Below are the code and all the weights of a small trained network. Each question names an input and a target symbol and asks about switching units off, where a switched-off unit gives its printed mean instead of its output.

import numpy as np


def w(rows, s, z=0):
    codes = np.array(rows[::2]) - 128.0
    scale = np.full(codes.shape[1], s)
    scale[-1] = z or s
    return codes * scale


def f(y):
    return y / 2 * (1 + np.tanh(0.7978845608 * (y + 0.044715 * y**3)))


def softmax(a):
    e = np.exp(a - a.max(-1, keepdims=True))
    return e / e.sum(-1, keepdims=True)


def log_softmax(a):
    a = a - a.max(-1, keepdims=True)
    return a - np.log(np.exp(a).sum(-1, keepdims=True))


def net(x, mask):
    ids = ['ΞΠβδζηθλμστψω'.index(c) for c in x.split()]
    T = len(ids)
    res = E[ids] + P[:T]
    u = 0
    for l in range(2):
        q, k, v = (res @ M[l].T for M in (Q, K, V))
        z = softmax(np.where(np.tri(T) > 0, q @ k.T / 4**0.5, -1e9)) @ v
        res = res + np.where(mask[u], z, O[l][:, -1]) @ O[l][:, :-1]
        u += 1
        y = f(res @ A[l][:, :-1].T + A[l][:, -1])
        res = res + np.where(mask[u : u + 4], y, B[l][:, -1]) @ B[l][:, :-1]
        u += 4
    return log_softmax(res[-1] @ U[:, :-1].T + U[:, -1])


Q, K, V, O, A, B = {}, {}, {}, {}, {}, {}
E = w([
[27,88,148],'Ξ',
[79,106,198],'Π',
[2,123,211],'β',
[32,155,184],'δ',
[154,113,168],'ζ',
[171,91,133],'η',
[107,73,100],'θ',
[77,144,228],'λ',
[169,127,204],'μ',
[37,99,186],'σ',
[56,152,149],'τ',
[71,102,109],'ψ',
[32,126,137],'ω',
],0.0072)
P = w([
[135,20,162],'0',
[26,124,121],'1',
[176,83,129],'2',
[70,177,86],'3',
[195,113,114],'4',
[91,205,52],'5',
[204,129,110],'6',
[103,209,8],'7',
[197,116,121],'8',
[93,183,7],'9',
[143,33,168],'10',
[36,88,50],'11',
[166,66,158],'12',
],0.011)
Q[0] = w([
[170,208,120],'L0H0',
[99,127,144],'L0H0',
[78,65,139],'L0H0',
[209,255,113],'L0H0',
],0.0069)
K[0] = w([
[159,227,67],'L0H0',
[239,120,130],'L0H0',
[153,49,183],'L0H0',
[133,251,43],'L0H0',
],0.0026)
V[0] = w([
[159,175,104],'L0H0',
[112,148,119],'L0H0',
[110,1,200],'L0H0',
[123,101,127],'L0H0',
],0.0055)
O[0] = w([
[91,63,152,61],'L0H0',
[122,124,142,126],'L0H0',
[209,253,56,252],'L0H0',
[141,148,115,149],'L0H0',
],0.014,0.0034)
A[0] = w([
[209,142,242,5],'L0N0',
[193,109,77,208],'L0N1',
[224,80,140,153],'L0N2',
[255,25,100,23],'L0N3',
],0.013,0.0034)
B[0] = w([
[221,200,249,152],'L0N0',
[46,164,161,251],'L0N1',
[44,68,145,194],'L0N2',
[83,174,168,158],'L0N3',
],0.018,0.0034)
Q[1] = w([
[160,1,198],'L1H0',
[178,99,121],'L1H0',
[137,113,171],'L1H0',
[117,161,121],'L1H0',
],0.03)
K[1] = w([
[116,252,74],'L1H0',
[140,184,157],'L1H0',
[153,165,117],'L1H0',
[136,100,138],'L1H0',
],0.029)
V[1] = w([
[88,42,49],'L1H0',
[84,207,89],'L1H0',
[248,209,95],'L1H0',
[182,121,254],'L1H0',
],0.0078)
O[1] = w([
[62,153,2,40],'L1H0',
[81,90,158,254],'L1H0',
[244,50,60,87],'L1H0',
[212,158,244,107],'L1H0',
],0.0092,0.0077)
A[1] = w([
[143,130,117,104],'L1N0',
[167,174,62,250],'L1N1',
[177,249,81,97],'L1N2',
[100,150,95,135],'L1N3',
],0.016,0.011)
B[1] = w([
[1,79,104,106],'L1N0',
[125,4,144,211],'L1N1',
[54,229,80,173],'L1N2',
[167,137,98,255],'L1N3',
],0.052,0.0062)
U = w([
[140,83,225,94],'Ξ',
[95,146,240,67],'Π',
[189,142,121,142],'β',
[194,97,204,137],'δ',
[196,218,106,84],'ζ',
[58,109,226,43],'η',
[87,231,152,59],'θ',
[243,133,215,124],'λ',
[143,142,235,133],'μ',
[20,162,153,124],'σ',
[255,179,102,111],'τ',
[252,106,143,132],'ψ',
[212,195,176,255],'ω',
],0.0084,0.0094)

Each question gives the input, a string of symbols that net reads in full, and the target symbol t.
The units are the heads (4 rows each of Q, K, V and O) and the neurons (one row each of A and B). Each row of codes is followed by its name. A weight is (code - 128) times the scale printed after its matrix; where a second scale follows, it is the last column's (O, A, B and U).
mask holds one flag per unit, layer by layer, with each layer's heads first. A switched-off unit (its flag False) gives its mean, the last column of its rows in O or B, instead of its output. The means were averaged over made-up inputs and are rounded, as every weight is.
A unit's drop is (log p(t) with every unit on - log p(t) with that unit switched off) / (log p(t) with every unit on - log p(t) with every unit switched off).
The circuit of an input: a set's keep is (log p(t) with only the set's units on - log p(t) with every unit switched off) / (log p(t) with every unit on - log p(t) with every unit switched off). Starting from all 10 units, units are removed one at a time, each time the one whose removal leaves the highest keep (on an exact tie, the one counted first), for as long as the keep stays at least 0.8.
circuit, biggest first: the units of the circuit, biggest drop first
top k neurons: the k neurons with the biggest drops, biggest first
top k neurons in layer l: the k neurons of layer l with the biggest drops, biggest first
input ω σ ω Π σ λ Ξ σ σ σ, target σ: circuit, biggest first : L1H0, L1N2, L1N1
input Ξ σ λ Π, target ω: top 2 neurons : L0N2, L0N0
input ω μ Ξ σ λ σ, target ω: top 4 neurons : L0N0, L0N2, L0N1, L1N1
input δ ω δ Π δ λ σ ω, target σ: circuit, biggest first : L1N2, L1N1
input η ψ λ σ σ θ σ δ, target σ: circuit, biggest first : L1N2, L1N1
input τ ω δ σ λ δ δ ζ λ ω, target ω: top 2 neurons : L0N0, L0N2
input η σ σ σ ω σ δ λ, target Ξ: circuit, biggest first : L1N1, L1H0
input β Ξ ω Π β σ δ, target δ: top neuron : L0N3
input δ σ Π λ, target θ: circuit, biggest first : L1H0, L1N2
input λ σ ω λ η λ, target Π: top 3 neurons : L0N3, L0N2, L0N1
input Π σ σ δ σ Π, target σ: circuit, biggest first : L0N2, L1N2, L1N1
input ψ λ σ λ σ δ ζ Π λ λ, target ω: circuit, biggest first : L0H0, L0N0, L1H0, L1N1
input λ σ σ μ, target σ: circuit, biggest first : L0N2, L1N2, L1N1
input δ τ σ β Ξ μ λ σ σ λ, target σ: circuit, biggest first : L1N2, L1N1
input δ Π Π σ σ λ δ ω, target Ξ: top 2 neurons : L1N1, L0N1
input σ σ β Ξ, target η: top 2 neurons : L1N1, L1N2
input σ Π ω ω ζ σ, target μ: top 2 neurons in layer 1 : L1N3, L1N2
input ζ σ ζ θ ω, target ψ: top 4 neurons : L0N3, L0N1, L0N0, L1N2
input σ σ σ Π σ σ Π ω ω Π, target ψ: top 2 neurons : L1N1, L0N0
input Π ω δ σ η λ σ τ β σ, target η: top 3 neurons : L0N3, L1N1, L0N1
input ω ψ σ σ δ Ξ Π Π θ β, target ζ: top neuron : L0N2
input ζ σ Π ω ω σ, target ψ: top 2 neurons in layer 0 : L0N3, L0N0
input σ ω Π ψ Π λ, target θ: circuit, biggest first : L1N2
input λ λ Π λ ω σ τ λ δ θ σ μ, target σ: top 2 neurons : L0N2, L1N2
input λ ψ ψ λ, target τ: circuit, biggest first : L0H0, L0N0, L1H0, L1N3
